Below is a small trained network, with its code and all its weights. Each question gives an input and a class and asks what happens when units are switched off, that is, made to give their printed mean instead of their output.

import numpy as np


def w(rows, s, z=0):
    codes = np.array(rows[::2]) - 128.0
    scale = np.full(codes.shape[1], s)
    scale[-1] = z or s
    return codes * scale


def f(y):
    return np.maximum(y, 0)


def log_softmax(a):
    a = a - a.max(-1, keepdims=True)
    return a - np.log(np.exp(a).sum(-1, keepdims=True))


def net(x, mask):
    res = np.array(x, float).reshape(1, 3) / 4 @ E
    y = f(res @ A[0][:, :-1].T + A[0][:, -1])
    res = res + np.where(mask, y, B[0][:, -1]) @ B[0][:, :-1]
    return log_softmax(res[-1] @ U[:, :-1].T + U[:, -1])


A, B = {}, {}
E = w([
[119,142,47,37,74,2],'x0',
[93,247,217,108,141,107],'x1',
[13,79,116,103,174,102],'x2',
],0.013)
A[0] = w([
[110,126,162,156,254,249,3],'n0',
[77,155,164,108,175,127,65],'n1',
[38,98,135,121,173,136,12],'n2',
[161,49,102,154,127,129,56],'n3',
[120,59,77,113,139,179,24],'n4',
[204,161,148,169,65,163,197],'n5',
[55,48,142,158,190,115,27],'n6',
[111,197,171,130,156,146,106],'n7',
],0.013,0.0019)
B[0] = w([
[12,100,97,53,134,72,253],'n0',
[194,187,176,172,119,155,179],'n1',
[164,41,29,206,137,136,185],'n2',
[138,195,177,67,178,160,197],'n3',
[129,198,161,134,234,118,190],'n4',
[169,100,136,217,54,89,232],'n5',
[143,79,167,212,118,155,192],'n6',
[171,179,165,116,170,132,194],'n7',
],0.011,0.017)
U = w([
[166,25,171,248,86,134,253],'0',
[160,175,226,137,211,168,15],'1',
[46,69,110,55,87,2,72],'2',
],0.011,0.0043)

Each question gives the input, the list of numbers given to net, and the class t.
The units are the neurons (one row each of A and B). Each row of codes is followed by its name. A weight is (code - 128) times the scale printed after its matrix; where a second scale follows, it is the last column's (A, B and U).
mask holds one flag per neuron, in row order. A switched-off neuron (its flag False) gives its mean, the last column of its row in B, instead of its output. The means were averaged over made-up inputs and are rounded, as every weight is.
A unit's drop is (log p(t) with every unit on - log p(t) with that unit switched off) / (log p(t) with every unit on - log p(t) with every unit switched off).
The circuit of an input: a set's keep is (log p(t) with only the set's units on - log p(t) with every unit switched off) / (log p(t) with every unit on - log p(t) with every unit switched off). Starting from all 8 units, units are removed one at a time, each time the one whose removal leaves the highest keep (on an exact tie, the one counted first), for as long as the keep stays at least 0.8.
units of the circuit, in order: the units of the circuit, biggest drop first
most important unit: the unit with the biggest drop
k most important neurons: the k neurons with the biggest drops, biggest first
drop of u: that unit's drop, to one decimal
input [-1,-6,-4], class 1: most important unit => n3
input [-7,6,7], class 0: 2 most important neurons => [n6; n2]
input [7,-7,-1], class 1: units of the circuit, in order => [n0; n3]
input [5,6,-7], class 0: 4 most important neurons => [n0; n5; n3; n4]
input [3,-4,-3], class 1: 2 most important neurons => [n0; n2]
input [-5,-1,3], class 2: 2 most important neurons => [n0; n5]
input [-4,-4,2], class 1: 4 most important neurons => [n4; n3; n5; n6]
input [6,-4,7], class 0: 3 most important neurons => [n0; n6; n2]
input [4,2,-4], class 0: 3 most important neurons => [n0; n3; n4]
input [-6,-6,-3], class 1: 2 most important neurons => [n3; n4]
input [-6,2,5], class 2: 2 most important neurons => [n0; n5]
input [6,6,-3], class 1: 2 most important neurons => [n0; n7]
input [1,-3,1], class 1: units of the circuit, in order => [n0; n5]
input [-4,3,-2], class 2: most important neuron => [n0]
input [3,2,-4], class 0: 2 most important neurons => [n0; n3]
input [-8,5,-6], class 2: drop of n5 => 0.0
input [-6,-5,4], class 2: drop of n0 => 1.8
input [4,-3,7], class 0: drop of n0 => 0.1
